Here is a tiny trained network, its code and every weight. The questions are about switching its units off for an input and a class, where a switched-off unit gives its printed mean instead of its output.

import numpy as np


def w(rows, s, z=0):
    codes = np.array(rows[::2]) - 128.0
    scale = np.full(codes.shape[1], s)
    scale[-1] = z or s
    return codes * scale


def norm(h):
    return h / np.sqrt((h * h).mean(-1, keepdims=True) + 1e-5)


def f(y):
    return y / 2 * (1 + np.tanh(0.7978845608 * (y + 0.044715 * y**3)))


def log_softmax(a):
    a = a - a.max(-1, keepdims=True)
    return a - np.log(np.exp(a).sum(-1, keepdims=True))


def net(x, mask):
    res = np.array(x, float).reshape(1, 7) / 4 @ E
    u = 0
    for l in range(4):
        y = f(norm(res) @ A[l][:, :-1].T + A[l][:, -1])
        res = res + np.where(mask[u : u + 5], y, B[l][:, -1]) @ B[l][:, :-1]
        u += 5
    return log_softmax(norm(res)[-1] @ U[:, :-1].T + U[:, -1])


A, B = {}, {}
E = w([
[125,151,93,142,2,4,141,175,159,190,88,162],'x0',
[216,60,78,61,90,131,88,164,83,127,128,84],'x1',
[190,149,100,227,159,44,67,19,126,97,114,67],'x2',
[113,80,122,165,144,139,44,173,152,86,80,193],'x3',
[162,96,177,107,91,172,155,90,220,160,68,84],'x4',
[107,181,35,166,151,212,87,144,134,234,116,109],'x5',
[132,126,132,129,127,129,125,126,126,135,131,133],'x6',
],0.0068)
A[0] = w([
[61,91,17,207,118,84,157,129,4,65,212,153,2],'0.n0',
[224,41,40,90,77,160,114,179,38,100,146,82,125],'0.n1',
[113,149,103,78,76,118,246,5,10,199,229,83,30],'0.n2',
[82,155,24,126,108,123,154,172,39,55,248,192,23],'0.n3',
[114,77,217,129,82,66,137,135,53,39,195,166,22],'0.n4',
],0.0043,0.0046)
B[0] = w([
[230,217,223,51,245,70,7,81,192,230,46,130,158],'0.n0',
[151,196,105,201,148,153,229,128,123,70,51,165,252],'0.n1',
[15,21,51,108,248,39,148,197,197,134,112,57,194],'0.n2',
[206,186,246,53,195,148,85,185,164,254,57,132,176],'0.n3',
[167,173,61,139,101,146,124,179,207,90,237,121,173],'0.n4',
],0.0085,0.0029)
A[1] = w([
[3,232,171,190,194,102,175,100,152,133,188,229,18],'1.n0',
[125,58,110,175,168,131,10,206,167,61,61,227,36],'1.n1',
[113,181,29,160,149,190,85,170,135,225,175,125,2],'1.n2',
[106,148,109,142,17,48,123,159,130,153,100,106,23],'1.n3',
[98,175,125,153,70,17,96,215,47,184,146,150,58],'1.n4',
],0.0055,0.0047)
B[1] = w([
[214,120,148,188,143,131,203,199,87,119,22,103,250],'1.n0',
[61,95,82,81,198,59,204,151,156,195,161,10,240],'1.n1',
[178,213,83,140,110,136,99,153,213,50,197,122,179],'1.n2',
[146,1,110,138,198,217,152,30,169,112,159,220,194],'1.n3',
[122,82,137,81,192,193,159,1,138,167,160,216,208],'1.n4',
],0.0091,0.0024)
A[2] = w([
[231,69,3,27,108,125,89,158,14,114,121,126,52],'2.n0',
[102,137,133,236,146,17,37,15,44,118,130,95,14],'2.n1',
[107,90,178,155,190,228,120,108,84,56,197,53,13],'2.n2',
[130,121,141,109,64,204,99,80,198,180,49,46,92],'2.n3',
[152,98,201,140,109,48,160,130,109,62,227,143,1],'2.n4',
],0.0059,0.0044)
B[2] = w([
[99,191,233,254,150,94,197,131,150,170,41,135,187],'2.n0',
[160,71,132,104,46,176,84,135,70,174,113,48,250],'2.n1',
[150,88,49,127,130,75,170,115,108,156,151,248,217],'2.n2',
[147,150,219,97,155,42,52,136,163,112,138,161,223],'2.n3',
[147,202,40,149,115,126,99,202,183,96,190,177,158],'2.n4',
],0.0089,0.0024)
A[3] = w([
[136,140,62,177,90,190,94,74,152,157,113,69,163],'3.n0',
[93,217,132,116,159,148,82,134,132,67,158,108,2],'3.n1',
[167,98,209,71,127,76,138,127,179,57,141,136,138],'3.n2',
[148,126,110,101,241,168,110,125,1,107,164,162,29],'3.n3',
[23,154,165,58,83,186,145,211,57,153,138,180,79],'3.n4',
],0.0079,0.0068)
B[3] = w([
[88,124,159,57,81,139,149,197,86,56,172,174,209],'3.n0',
[148,135,123,109,142,162,77,112,138,90,140,146,119],'3.n1',
[89,226,100,132,184,189,54,142,114,191,135,138,253],'3.n2',
[114,84,174,103,104,115,138,2,216,203,140,204,182],'3.n3',
[191,74,130,131,20,60,34,56,53,60,144,17,204],'3.n4',
],0.0088,0.0049)
U = w([
[170,187,219,56,196,122,22,113,146,249,86,129,150],'0',
[135,35,97,118,123,161,171,22,169,157,147,248,122],'1',
[163,67,141,121,22,134,77,114,42,65,141,46,143],'2',
[157,168,179,237,158,151,238,172,127,101,2,117,56],'3',
[19,60,55,90,209,59,157,157,193,159,151,14,107],'4',
[160,230,59,117,113,160,97,198,199,65,230,176,3],'5',
],0.017,0.0063)

Each question gives the input, the list of numbers given to net, and the class t.
The units are the neurons (one row each of A and B). Each row of codes is followed by its name. A weight is (code - 128) times the scale printed after its matrix; where a second scale follows, it is the last column's (A, B and U).
mask holds one flag per neuron, layer by layer. A switched-off neuron (its flag False) gives its mean, the last column of its row in B, instead of its output. The means were averaged over made-up inputs and are rounded, as every weight is.
A unit's drop is (log p(t) with every unit on - log p(t) with that unit switched off) / (log p(t) with every unit on - log p(t) with every unit switched off).
The circuit of an input: a set's keep is (log p(t) with only the set's units on - log p(t) with every unit switched off) / (log p(t) with every unit on - log p(t) with every unit switched off). Starting from the 12 units with the biggest drops (on a tie, the unit counted first), units are removed one at a time, each time the one whose removal leaves the highest keep (on an exact tie, the one counted first), for as long as the keep stays at least 0.8.
circuit, biggest first: the units of the circuit, biggest drop first
unit that matters most: the unit with the biggest drop
top k neurons: the k neurons with the biggest drops, biggest first
k most important neurons of layer l: the k neurons of layer l with the biggest drops, biggest first
input [4,-3,7,6,-3,3,1], class 2: top 2 neurons => 2.n1, 0.n2
input [-2,6,5,-5,-3,8,-4], class 5: unit that matters most => 1.n2
input [-6,8,7,-3,0,8,6], class 3: top 2 neurons => 2.n0, 0.n1
input [-5,7,5,-5,6,6,3], class 3: top 2 neurons => 0.n1, 2.n0
input [-2,0,-7,-1,3,-8,-4], class 5: 2 most important neurons of layer 2 => 2.n4, 2.n1
input [-4,-8,6,6,-8,1,-2], class 0: 2 most important neurons of layer 0 => 0.n0, 0.n1
input [-1,8,6,3,6,-5,1], class 3: top 2 neurons => 0.n1, 2.n0
input [-4,7,6,-1,6,-5,-5], class 3: circuit, biggest first => 0.n1, 3.n4
input [8,-7,5,4,-5,-5,2], class 1: 2 most important neurons of layer 1 => 1.n4, 1.n3
input [7,8,-3,-7,1,2,3], class 3: top 2 neurons => 2.n0, 0.n1
input [-1,5,1,-5,-5,-2,-8], class 0: top 2 neurons => 0.n0, 0.n3
input [-6,6,7,-7,-8,-1,-2], class 0: top 2 neurons => 0.n0, 3.n3
input [-7,-6,-5,3,-8,2,7], class 0: top 2 neurons => 0.n3, 0.n0
input [3,-1,-8,2,1,-4,0], class 2: unit that matters most => 3.n4
input [6,-5,-2,0,3,-8,1], class 5: circuit, biggest first => 2.n4, 0.n4
input [8,4,2,-7,8,-7,0], class 0: top 3 neurons => 3.n2, 2.n3, 2.n2
input [-4,1,5,-7,-7,-1,7], class 0: top 4 neurons => 0.n0, 1.n1, 0.n3, 3.n3
input [8,-8,-2,1,8,-2,-7], class 0: top 3 neurons => 2.n3, 0.n1, 3.n2
input [2,2,-6,2,7,-8,-6], class 5: 2 most important neurons of layer 0 => 0.n3, 0.n4
input [-7,6,7,3,-7,-5,-2], class 0: top 2 neurons => 0.n0, 3.n3
input [-8,8,-3,0,-1,0,2], class 1: circuit, biggest first => 3.n3
input [8,-7,-3,0,-8,1,5], class 0: top 3 neurons => 0.n3, 0.n0, 1.n4
input [4,-2,-1,-1,0,-4,-1], class 1: top 3 neurons => 1.n3, 1.n4, 0.n1
input [4,3,-5,-4,4,4,-2], class 2: top 2 neurons => 0.n0, 0.n3
input [1,-8,-6,6,7,8,3], class 3: 2 most important neurons of layer 3 => 3.n2, 3.n3
input [1,-4,6,-2,-6,-7,7], class 5: 3 most important neurons of layer 2 => 2.n4, 2.n3, 2.n0
input [-8,6,-4,1,6,-5,-5], class 1: circuit, biggest first => 2.n2
input [5,-1,7,-1,-5,6,1], class 2: 2 most important neurons of layer 0 => 0.n4, 0.n0
input [4,3,-6,2,-8,-2,-2], class 0: 2 most important neurons of layer 0 => 0.n3, 0.n0
